Table B holds the same points as the rows below and some others, measured another way and shuffled. Each row below is followed by which row of B it is.
B (72 x 24):
[[ -49  -35  -14   91  220   38   43  127   78  -88  126  -28   57  -46
    44  -43   18  101   82   90  113  -70  -30 -165]
 [  41  -38  -63  131   29   77   65   65   26  -25   79  -52   72  -63
    93   -6   -5    8   19  112  169  -36  -40 -128]
 [ -48  142  147 -159 -145  -90   91  104   23   36  106  115   13   25
   -24 -169  210  -29   56 -138  -43   79   59 -170]
 [  21 -141  -63  262   19  -30  234  172   29  -28   67  -62  133 -123
   171  -27  -49    0   36  190  259  -76   34 -219]
 [ -69   89   27   -9  170  148  -16  -67  -70   -7  234  113   71   87
   -72  -39  247   47   23  -31  -55   17 -174  -93]
 [  43  157 -356   77  -63  565 -517 -349 -134   74 -156   15 -359 -310
  -176  155 -306   61 -222   59  -14   98 -287  289]
 [ 103   36  -31  136  -98  -91  119   23   35   13   19   61   43 -143
    71  -15  -87  -61   28   37  189  -41   51 -310]
 [-119   36  -43  -21 -125   78   38   68 -121   99    6  -46 -106  -79
   -26   54 -101   72    1 -104   34   34   48   79]
 [   9    7 -102  -34 -223  156  -81  110  -47   71  -69 -186 -185 -128
    -4   50 -163   22  -26  -17   67   80   43  167]
 [ 146   16 -144  -26  -59  286 -316   17  114  -43 -101 -208 -219 -167
     8   -9 -118   37  -43   84   48   93  -66  132]
 [-133   73   36   96  111   76  105 -168 -246   96  173  229  -12   48
  -110  -14  297   84  -37 -185 -217   84 -106  -71]
 [  55  202    3  -30 -141   83   27  -77 -149   87  225  136   39   82
  -144   31  154 -146  -18  -33   11   27 -165 -110]
 [   8   16  -12   31   44   74   18   36   55  -35   46  -14   41  -16
   104  -41   37   57   10   22  108  -24  -11  -98]
 [ -44   10 -173   46  -80  289 -232   12  -67   44 -128 -106 -326 -235
   -93   21 -166  106 -102   11  -73  117  -49  252]
 [ -68  -18    5   86 -149  -36  215  156  -56   47  -53  -12  -47  -22
   138  -45    8   51  -70  -32   60    4  123   26]
 [  35  109  -10  184  191  -64  144  -57  -34  -55   49  135    3  100
    56   82   12   90  -51  -46   39 -167    5 -185]
 [  10  -38  106  -35   84  -25   27  119  119  -61   32  -55  -17   -6
   107 -163  206  114   76  -86  -59   76   89 -126]
 [ -99  116  247 -268 -171 -149   69  136   93   41   31  127  -35  -20
    22 -308  324   42   92 -266 -165  189  163 -183]
 [-164  113   27  -56  120   26   54   59   47  -37  108  130   84    1
    43  -69    9   98   41   -7  122  -96  -26 -157]
 [ -16   26   38  119  133 -128  131  -16   30  -27  -29  101  -16  -50
   105  -23    5  144   32 -133   14  -61  127 -251]
 [ -87   50  215 -170   49   24    0  -36   19   20  126  141   18   53
    13 -289  528   98   64 -249 -278  234    1 -128]
 [-141  121   87 -133   90  111  -29    1  -39   10  210  135   32   63
  -102 -126  281   51   46  -92 -108   76 -115  -72]
 [ 103    7 -107  -36 -121  171 -174   51   63    6  -87 -209 -157 -132
    49   45 -174   42    3    2  105   55   31   83]
 [-132   58  -66   11    4  115   -2    7 -152   83   63  -10 -108  -56
   -89  103 -102   99   10 -103   -1   -2  -17   71]
 [-113  191   63  -76  -44  -84  153  154   50  -31   55  143   38   88
    59  -64  -10   24  -23   -9  137 -138   50 -124]
 [ -96   31  178 -163   80    4  -18   41   90  -22   73   75   -4    6
    49 -253  355  134   85 -197 -178  162   55 -130]
 [  21  164   87  -35  -58 -160  162  148   88  -47   27   93   17   91
    83  -61   13   -2    0  -38  115 -122  101 -199]
 [  42   59  277 -125  -45 -169   57 -103   15   58    8  181  -81    2
    26 -297  551   86   70 -425 -405  300  157 -266]
 [-105  124    2 -178   53   76  -94  107   65  -19  108  -39  -17  -22
   -52   10 -108   82  109  -43  121  -56   -7  -59]
 [  64  -22  -81  241  -96 -105  195   81   48    8   36   84  133 -251
   110  -30 -180  -89   48  179  335  -87   33 -403]
 [-196   -9  176  -59  -69  -64  145    9 -112  114    2  160  -98  -61
    11 -238  382  149    9 -328 -318  244  136  -49]
 [ 110   67 -121  -23  -50  204 -123   28  -26    8  111 -195  -32   16
   -30  162 -144  -32   28   63  181  -44 -104   55]
 [  88  167   -3  141   72  -88  162  -51  -18  -42   75  152   55  123
    60   76    5   -8  -55  -12  115 -180  -14 -225]
 [ -53 -236  -39  271  139 -120  222  247  212 -102  -40  -46  152 -311
   287 -165 -144  115  117  216  332  -83  155 -379]
 [ -69  167  -99 -103  101  232 -152   13  -60   -6  242  -34    9   55
  -171  144 -115    6   59   61  145  -99 -204   28]
 [ -65   30   96  -86  133   11   -8   98  106  -63   86   17    5    0
    37 -150  177  114   87  -72  -40   39   27 -131]
 [  59   -2  -69    2 -145  106    7  144  -71   54   84 -221  -73   -3
   -30  113  -92  -34   35   16  107   11    4   91]
 [-172   47   70   35   36   96   83 -129 -253  128  147  201  -63   17
  -121  -83  378   96  -37 -236 -299  181  -77    4]
 [   5    7 -265   57 -110  444 -400  -19  -75   43 -176 -171 -444 -302
  -157   44 -226   89 -159   78 -109  166 -129  394]
 [  28   96   12  136  167  -74  105  -58    4  -52   -3  123  -28   44
    77   32   10  117  -32  -89   12 -119   52 -194]
 [  53    0  -49  124  -75   69  134   99  -68   13   68  -68    4   60
    70   38   48  -24  -62   67   92  -31  -26   28]
 [ -65    6  -50   30   94   72  -93  -17  -13    9  -81  -34 -199 -151
   -11   28 -115  195   19 -146  -63   29   79    4]
 [ 136  159  -77  -73   17   59 -168  -98   -2   20   60 -103  -81  -29
   -82  219 -254   30  111 -133  134  -77    0 -129]
 [ -82  114  -22   28  208   96   26   31   22  -81  137   77   48  102
    23   16   27   93  -19   60   99 -146  -99  -68]
 [ -21  -11   37   -7  130   10   14  113  130  -79   28  -47   11  -26
   111  -90   46  119   67  -10   69  -22   57 -130]
 [ 117  -29  -32  -71  -43   91 -154  167  160  -57  -73 -273 -152 -101
    73  -26 -106   73   66   -2   76   53   92   36]
 [ -25 -149 -111  276 -138   11  235  165  -64   58   21  -50   60 -219
   122  -17 -105  -34   -8  178  233   -2   36 -124]
 [ 174  139  -39  -17  -22   28  -70   17  -12   -3  144  -93  -55   42
  -114  137  -75  -71   76  -24   84  -53  -52 -124]
 [  36   64 -130  -79   80  291 -323    9  106  -65  -12 -150 -158 -121
   -43   31 -169   90   13   68   83    4 -105   93]
 [ -55   82 -123  201  200  178   10 -170 -235   43  193  120  -30   28
  -150  176   17   61  -47  -13  -32  -70 -200  -26]
 [ -20 -155 -125  314 -130    8  274  154  -64   53   39  -26  120 -218
   156  -12 -120  -54  -14  226  301  -41   16 -169]
 [ 165  -74  124  155  429 -221  115  310  132 -202  219 -198  -84  151
   -98   15  191  101  202   -7 -142  -99   96 -247]
 [-102    3 -128  251  161  126   93  -76 -202   45  147  103   -2  -72
   -89  124  -46   66  -33   49   47  -70 -135  -73]
 [  19   29  -71  -80 -215  109  -30  106  -43   78    0 -190  -78  -60
    25   94 -174   -2   30  -49  152   24   53   91]
 [ 105   98  133  -47  -50  -87   25  -69    1   35   56  101  -52   18
   -15 -121  290    0   43 -231 -179  143   55 -225]
 [ 141   26 -176  -30 -234  305 -291   27   47   24 -148 -228 -258 -205
     9   17 -192  -11  -87   77   77  124  -41  210]
 [ -20  -75  -84  295  180  -29  130  -28  -25  -16   23   82   23 -199
    60   20  -97  102   34   48  118  -72   18 -285]
 [ 102  122  -21   78   37   -4   14 -114  -29    8   63   91  -12   -7
   -11   56   11    2    5  -75   40  -42  -28 -209]
 [-158   97   56  -80  115  -11   38   81  143  -71  -33  111   26  -22
   155 -127  -18  176   10  -55  112  -89   82 -131]
 [ -78  175   95 -124 -106    0   72   33  -67   59  185  162   39   57
   -93 -102  208  -57   25  -93  -32   53  -59 -135]
 [ -11   38 -266   35 -114  426 -399  -72  -81   59 -187 -140 -427 -308
  -145   72 -272  101 -155   42  -72  146 -115  362]
 [ -20  149  172 -194 -165  -68   50   81    6   54  130  109  -12   42
   -63 -192  302  -48   64 -174 -122  144   34 -154]
 [  25  193  191 -159 -249  -52   68 -174  -86  136   86  268   21   35
   -20 -212  448  -68   -9 -315 -217  239   10 -218]
 [  68  -22    0  -64 -110   19  -21  139   97   -6  -52 -191  -72  -72
   116  -23  -71   56   62  -57  100   41  129  -26]
 [  78  159  181 -114 -159  -57   62  -91  -92   95  164  182    3   94
   -90 -165  470  -91   26 -255 -245  211  -23 -200]
 [ -74  146  -51 -122  145  176 -138   85    0  -39  232  -64   -7   54
  -157  105  -97   35   99   45  124 -107 -145   -4]
 [-139   67   -9  106  114   -7  119  -53  -67   14  -39  161  -55  -38
    75    3  -26  177  -58 -122   -6  -70   60  -83]
 [  58   17  -42  -75 -177   64  -19  147  -13   49   24 -232  -90  -23
    14   91 -137    0   56  -47  120   20   72   70]
 [ 161  133  -14  -48  -19   -7  -87  -27   26   -1   67  -73  -73   -2
   -57  108 -100  -14   85 -104   76  -36   20 -167]
 [ 169  156  -79   11    9   86 -101  -99  -72   23  156  -49  -42   35
  -137  197  -96  -58   56  -44   86  -61 -108 -122]
 [ -46  156 -144 -160  -65  340 -382   -2   93  -21  -65  -33 -224 -207
   -95  -56 -185   54  -54   75   63   66 -133  147]
 [ -30   40   88  -77   18  100  -18  -29  -13   18  119   60   19   25
    13 -147  316   50   26 -120 -119  141  -52  -76]]
Rows of B count from 0, top down.

[  16   -5    5  -17  -21 -221   77  -55  268    0 -202  281 -169  -11
   17  183  256  -41   42   92  123  164   56 -114 -136  232   21    9
 -189  119  142   57]  29
[ -64  -74  132   78 -220 -105  -25  -78 -192  272   30  -24  175  -11
 -124 -328  -43  -29 -245   99  114  -76  104  176  -51 -253  -27  -24
  -90  -42   66  -74]  41
[ -20   39 -319 -217  -33  439 -168  151   87 -103   33 -193   -5  -68
   91  111  -65   65  120 -252 -394 -138 -159 -128  210  221  107  230
  143  -48 -154  133]  34
[ 143   57  -83   -1   -5  133  -68  -34  -18 -147   21  -92  -37  -89
  -90 -215   16   86  173   40   73 -109 -211   -6   14  -20 -236  107
   80 -243  -58   41]  68
[  -9  -27   37 -189   60   -6    1   -2   58  -37  182  -14   24  -40
   59  -63   68  134  135  -61  241  -17  -73  115  -82   71  -84   38
  -19   92  -51 -115]  22
[  60    3 -215  139  -72  517 -281   70  -68 -115   34 -181   21  -28
  -75 -107 -143  -53  235 -176 -328 -129   10  -34   85  113 -133  387
  174  -86   14   64]  59
[ 128   20 -161  -42  -52  104 -128   43  -26 -154   11  -26 -188   23
  -42 -229    0  126  230    6   68 -115 -220  -68   -3   85 -297  160
   70  -59   92  -58]  62
[ -54  -34  106 -209  125  -58   17    3  215  115  177   59   71  -28
  122  116  178  -23  112 -114  152   49   33  103  -93  148   87  -21
  -85  159  -82   69]  40
[-263 -188  252  -99  -30 -396  194 -166  419  492   88  478  188   70
  115  266  297 -259 -186   24  219  251  469  133 -297  245  320 -154
 -348  397   41  120]  67
[ 129   83   36  -15  -26  108 -169  159 -234   90  -72 -281   -5 -114
  -43  -79  -15   47  -56  -66 -172  -39 -147   47  220 -263  -31   33
   42  -85   -2   92]  37
[  45   82   14  184  -31  212 -228   88 -143 -313 -216 -264 -150  -50
  -93  -83   56   12  190 -115   -3 -121  -78  -23  -68   22  -23  339
   20  -19  307 -174]  17
[ 271   64 -286 -113  -82  309 -218  213 -340  -73   97 -274 -136  -84
  -48 -306 -259  317  145  -35 -185 -101 -366  -16  355 -220 -465  124
  249 -143 -127  -37]  5
[  15   20  -69  179  -51  265 -215   50  -34 -125  -99 -133  -62    3
  -81 -109    8  -90  203 -121 -118 -110   11  -15  -36   84  -31  300
   52  -27  185    4]  2
[  20   45  243 -116  -91 -121 -136   66 -180    3 -102 -225  -49  -43
  -24  -40  162   57 -174  -19  104  -78  -83   20  -77 -127   64   46
 -163   94  265 -187]  30
[  44   28    2 -166 -123  -71  -17  -30  -80    4   11  -92   -1  -51
  -52 -248   47  136 -110   78  137 -155 -219    6   -5 -104 -103  -35
  -38 -160   -8  -60]  56
[  75   26   73  -11  -75  132 -214  126 -219  138    0 -248   32  -48
  -44 -108  -15  -10  -64  -87 -156  -76  -53   58  121 -190  -32   91
    8    0   81   27]  23
[-135 -118  225   -6 -133 -220   25  -50  112  471  -34  212  174   -6
   24  206  165 -214 -317   23  -56  199  388   85  -99    9  245  -75
 -270  277   86  104]  38
[   2   39   42  104  -22   -6  -90   -8   77 -146 -191  -18 -132   -7
  -53  -15  180  -69  126  -27   82  -51  -18  -51 -142  122   48  174
  -85    8  248  -26]  26
[-118 -167  -34   87 -251   -3   50 -133   19  553  125  237  321   -6
  -85 -158 -124 -166 -294   94 -157   71  331  147   47 -118   19  -67
  -64  -13 -179  214]  10
[-117  -71  116  -18   43 -130   52  -39   73  104  137   76   68   18
   24 -152   89   -1  121  -45  341  -16   65  220 -156    3   26   -8
  -69  129   27  -83]  63
[  -3  -71   16  239  -44 -228  226 -182  245  230 -169  432   75 -128
  -80  123  116 -122  -68  214  108  330  305   75  -65   23   -7  -95
 -151  -12 -105  205]  32
[  71   -4   92  -16  -92   93 -209  112 -233  162   48 -204   34  -18
  -42 -146  -32    6  -58  -68  -92  -60  -18   80   81 -180  -88   91
   -6   59  106  -31]  60
[  73   42  106  122  -98 -149  -23   63 -228   84 -204  -83  -55 -111
  -98 -124   18   77 -137   96   91   74  -29   98   83 -305  -61  -30
  -73  -19  119  -67]  66
[ 256  123 -130    0   33  141  -78   63 -144 -218  -57 -187 -127 -169
  -91 -199  -42  218  190   59   37  -46 -337  -14  172 -158 -336   73
  139 -283 -107   23]  42
[ -11   29   62 -146  164  -53   39   43  139  -53   63  -21  -21  -87
   93   80  154   77  185  -96  219   48  -82  109  -35   64   58   -9
  -35   78  -70    4]  3
[  70   51   -1  -30  -88  -55  -31  -21 -147  -63  -24 -133  -40  -50
 -107 -375   17  134    2   89  209 -186 -259   59    3 -188 -160   -6
   11 -227   30  -70]  39
[-422 -244 -142  -22 -222 -165  211 -143  312  496  126  452  244  146
   62 -148  -27 -184 -170  -13   93  -14  359  166 -128  178  318 -101
 -130  181 -106  123]  48
[-113 -106  162 -244  -69  -23 -150   -7   56  219  270  -17   94  141
   71 -115  125  -82  -15 -129  115 -148   68   78 -205  142   42   79
 -127  245  149  -84]  8
[ 129  125  -61   88   57  286 -234  124  -36 -324 -192 -267 -184  -84
  -44   41   94   10  278 -154 -131  -85 -165  -98   30   93  -38  309
   69  -79  177   -3]  61
[  83   48  -85 -204  -69   37  -41   76   -7  173  -18  -96   30 -102
   14  -13   32   51 -139    1 -194  -38 -183  -48  216 -101   12  -87
    7 -147 -170  221]  49
[ -22   76 -146  -76  -42  235 -165  164  -42 -216 -155 -250 -125  -57
   31   32   22   89   98 -186 -164 -134 -174  -83   97   88  124  219
   50   -3  106  -56]  28
[   4    2  189  -27  -39  -92 -161  132 -109  203  -49 -117  -49   30
   10  -19  131  -74  -65  -80   -5   -5   21   64   -2 -110   75   26
 -121  186  225    0]  7
[-162  -34 -239  -98 -105  310  -74   38  178   63   -5  -26  116  -37
   64  115  -32  -86  -17 -192 -340  -87   69  -61   87  232  264  174
   39   -6 -121  166]  65
[  77  141 -260   19   55  430 -213  254 -141 -285 -159 -399 -130 -144
    8  -22 -101  130  251 -248 -293 -148 -289  -38  298  -55   41  253
  224 -158  -49   58]  21
[   1   21 -255   74  -77  366 -196  164 -107 -169  -96 -179  -98  -42
  -10  -53 -142   91  187 -182 -232  -77  -63  -30  149   65  -33  307
  144   27   57  -59]  70
